Below is a small trained network, with its code and all its weights. Each question gives an input and a target symbol and asks what happens when units are switched off, that is, made to give their printed mean instead of their output.

import numpy as np


def w(rows, s, z=0):
    codes = np.array(rows[::2]) - 128.0
    scale = np.full(codes.shape[1], s)
    scale[-1] = z or s
    return codes * scale


def f(y):
    return y / 2 * (1 + np.tanh(0.7978845608 * (y + 0.044715 * y**3)))


def softmax(a):
    e = np.exp(a - a.max(-1, keepdims=True))
    return e / e.sum(-1, keepdims=True)


def log_softmax(a):
    a = a - a.max(-1, keepdims=True)
    return a - np.log(np.exp(a).sum(-1, keepdims=True))


def net(x, mask):
    ids = ['ΓΦΩβδεζηθμπστψ'.index(c) for c in x.split()]
    T = len(ids)
    res = E[ids] + P[:T]
    r = res
    for j in range(2):
        rows = slice(2 * j, 2 * j + 2)
        q, k, v = (r @ M[0][rows].T for M in (Q, K, V))
        z = softmax(np.where(np.tri(T) > 0, q @ k.T / 2**0.5, -1e9)) @ v
        o = O[0][rows]
        res = res + np.where(mask[j], z, o[:, -1]) @ o[:, :-1]
    y = f(res @ A[0][:, :-1].T + A[0][:, -1])
    res = res + np.where(mask[2:18], y, B[0][:, -1]) @ B[0][:, :-1]
    return log_softmax(res[-1] @ U[:, :-1].T + U[:, -1])


Q, K, V, O, A, B = {}, {}, {}, {}, {}, {}
E = w([
[138,134,145,118,202,47],'Γ',
[148,99,176,184,211,118],'Φ',
[141,246,97,22,45,183],'Ω',
[158,193,98,144,175,73],'β',
[88,222,103,42,159,83],'δ',
[92,111,124,188,88,110],'ε',
[87,167,149,2,92,96],'ζ',
[121,149,215,100,176,142],'η',
[154,32,169,124,113,54],'θ',
[115,89,57,69,90,118],'μ',
[70,145,67,123,177,114],'π',
[107,77,116,184,201,80],'σ',
[95,129,163,131,102,120],'τ',
[151,148,118,203,165,168],'ψ',
],0.015)
P = w([
[35,176,191,229,140,161],'0',
[108,81,143,86,193,213],'1',
[96,98,133,88,234,177],'2',
[82,173,125,196,26,8],'3',
[201,104,105,42,136,182],'4',
[193,132,100,19,240,161],'5',
[81,185,116,172,15,18],'6',
],0.014)
Q[0] = w([
[89,171,123,104,236,124],'head 0',
[100,196,151,193,90,41],'head 0',
[102,195,133,120,217,117],'head 1',
[70,190,189,184,71,5],'head 1',
],0.017)
K[0] = w([
[146,177,127,81,130,32],'head 0',
[2,165,185,190,144,159],'head 0',
[136,204,139,106,131,33],'head 1',
[10,158,171,206,143,176],'head 1',
],0.017)
V[0] = w([
[138,253,194,122,106,174],'head 0',
[127,114,79,192,66,215],'head 0',
[52,123,94,44,84,115],'head 1',
[135,55,221,114,87,122],'head 1',
],0.015)
O[0] = w([
[82,128,215,166,87,229,175],'head 0',
[116,38,26,163,79,215,5],'head 0',
[11,94,129,11,75,114,102],'head 1',
[220,33,247,61,91,111,74],'head 1',
],0.014,0.013)
A[0] = w([
[113,113,164,105,49,175,215],'neuron 0',
[219,98,171,131,96,124,25],'neuron 1',
[175,192,127,39,103,201,159],'neuron 2',
[13,120,96,115,81,113,102],'neuron 3',
[139,202,122,125,170,128,202],'neuron 4',
[114,91,75,221,91,134,143],'neuron 5',
[188,15,129,146,151,97,115],'neuron 6',
[92,170,175,138,143,164,135],'neuron 7',
[141,163,86,169,146,111,75],'neuron 8',
[71,177,126,187,55,173,5],'neuron 9',
[163,159,74,165,125,174,254],'neuron 10',
[172,143,82,43,171,247,36],'neuron 11',
[134,69,13,146,108,165,70],'neuron 12',
[154,168,154,203,99,149,64],'neuron 13',
[77,188,175,148,75,126,129],'neuron 14',
[136,160,104,142,41,67,125],'neuron 15',
],0.012,0.01)
B[0] = w([
[82,191,134,139,63,107,163],'neuron 0',
[141,175,141,110,130,214,141],'neuron 1',
[119,85,99,166,168,115,154],'neuron 2',
[189,122,77,156,187,213,178],'neuron 3',
[70,104,127,165,101,181,253],'neuron 4',
[95,87,120,92,137,187,162],'neuron 5',
[133,189,107,159,59,120,145],'neuron 6',
[164,82,79,127,98,86,214],'neuron 7',
[181,76,194,75,93,146,174],'neuron 8',
[97,176,224,85,195,67,192],'neuron 9',
[128,50,119,144,101,124,173],'neuron 10',
[127,168,180,50,78,175,133],'neuron 11',
[174,231,60,164,150,80,139],'neuron 12',
[134,184,1,56,118,109,189],'neuron 13',
[208,71,151,123,131,119,215],'neuron 14',
[97,86,117,199,176,159,138],'neuron 15',
],0.0098,0.039)
U = w([
[95,138,165,129,170,99,255],'Γ',
[145,149,160,145,113,173,77],'Φ',
[110,130,160,54,126,192,92],'Ω',
[76,44,140,157,68,154,213],'β',
[161,63,143,107,175,174,11],'δ',
[62,155,81,115,75,98,138],'ε',
[127,43,136,2,111,113,106],'ζ',
[163,62,209,85,100,163,44],'η',
[153,151,135,28,105,113,56],'θ',
[111,131,80,34,129,103,76],'μ',
[95,163,107,129,134,157,108],'π',
[190,87,103,127,116,50,104],'σ',
[61,118,140,61,41,125,194],'τ',
[144,111,119,65,90,179,42],'ψ',
],0.0081,0.0078)

Each question gives the input, a string of symbols that net reads in full, and the target symbol t.
The units are the heads (2 rows each of Q, K, V and O) and the neurons (one row each of A and B). Each row of codes is followed by its name. A weight is (code - 128) times the scale printed after its matrix; where a second scale follows, it is the last column's (O, A, B and U).
mask holds one flag per unit, heads first, then neurons. A switched-off unit (its flag False) gives its mean, the last column of its rows in O or B, instead of its output. The means were averaged over made-up inputs and are rounded, as every weight is.
A unit's drop is (log p(t) with every unit on - log p(t) with that unit switched off) / (log p(t) with every unit on - log p(t) with every unit switched off).
The circuit of an input: a set's keep is (log p(t) with only the set's units on - log p(t) with every unit switched off) / (log p(t) with every unit on - log p(t) with every unit switched off). Starting from the 12 units with the biggest drops (on a tie, the unit counted first), units are removed one at a time, each time the one whose removal leaves the highest keep (on an exact tie, the one counted first), for as long as the keep stays at least 0.8.
units of the circuit, in order: the units of the circuit, biggest drop first
unit that matters most: the unit with the biggest drop
top k neurons: the k neurons with the biggest drops, biggest first
heads that matter: for each layer, one digit per head in row order, 1 if its drop is at least 0.15 and else 0, layers parted by /
input β β Γ σ β σ, target β: units of the circuit, in order -> [head 1; neuron 9; neuron 13; neuron 4]
input ε σ Γ Φ, target ε: units of the circuit, in order -> [head 0; neuron 12; neuron 14]
input β β τ, target β: units of the circuit, in order -> [neuron 9; neuron 13]
input σ ψ σ τ, target β: units of the circuit, in order -> [head 0; neuron 15]
input β Γ β Γ Γ, target Γ: heads that matter -> 10
input ε τ τ β, target ε: heads that matter -> 11
input Γ θ Γ β σ Φ δ, target σ: units of the circuit, in order -> [head 1; neuron 14]
input Γ θ ζ, target ζ: units of the circuit, in order -> [head 1]
input β σ Γ Ω, target ζ: top 2 neurons -> [neuron 13; neuron 9]
input Γ σ τ σ Ω ε, target Ω: units of the circuit, in order -> [neuron 3; head 0; head 1; neuron 9]
input δ Γ θ Γ, target Γ: top 2 neurons -> [neuron 9; neuron 8]
input Γ σ τ, target Γ: top 4 neurons -> [neuron 13; neuron 14; neuron 7; neuron 8]
input β Γ π, target Γ: top 2 neurons -> [neuron 13; neuron 14]
input Γ Γ Γ Γ Γ σ, target Γ: top 2 neurons -> [neuron 13; neuron 14]
input ζ τ β η, target η: units of the circuit, in order -> [neuron 14; head 0]
input η Φ η Φ σ β π, target θ: unit that matters most -> head 0
input σ β σ μ, target β: top 3 neurons -> [neuron 5; neuron 15; neuron 10]
input Γ Ω Ω σ δ σ, target δ: units of the circuit, in order -> [neuron 3; head 1; neuron 13; neuron 0]
input β β ε Γ Γ δ σ, target ζ: top 3 neurons -> [neuron 13; neuron 9; neuron 5]
input Γ Γ ε δ ε, target ε: unit that matters most -> head 0
input δ τ Γ τ, target Γ: units of the circuit, in order -> [neuron 9; head 0]
input τ Γ Γ β δ, target δ: top 2 neurons -> [neuron 3; neuron 14]
input σ τ π Ω Γ τ Φ, target β: heads that matter -> 10
input σ β Γ σ τ σ, target Γ: units of the circuit, in order -> [head 0; neuron 7; neuron 13]
input π τ ζ β δ τ, target δ: heads that matter -> 01
input Γ τ Γ σ π β, target β: heads that matter -> 01
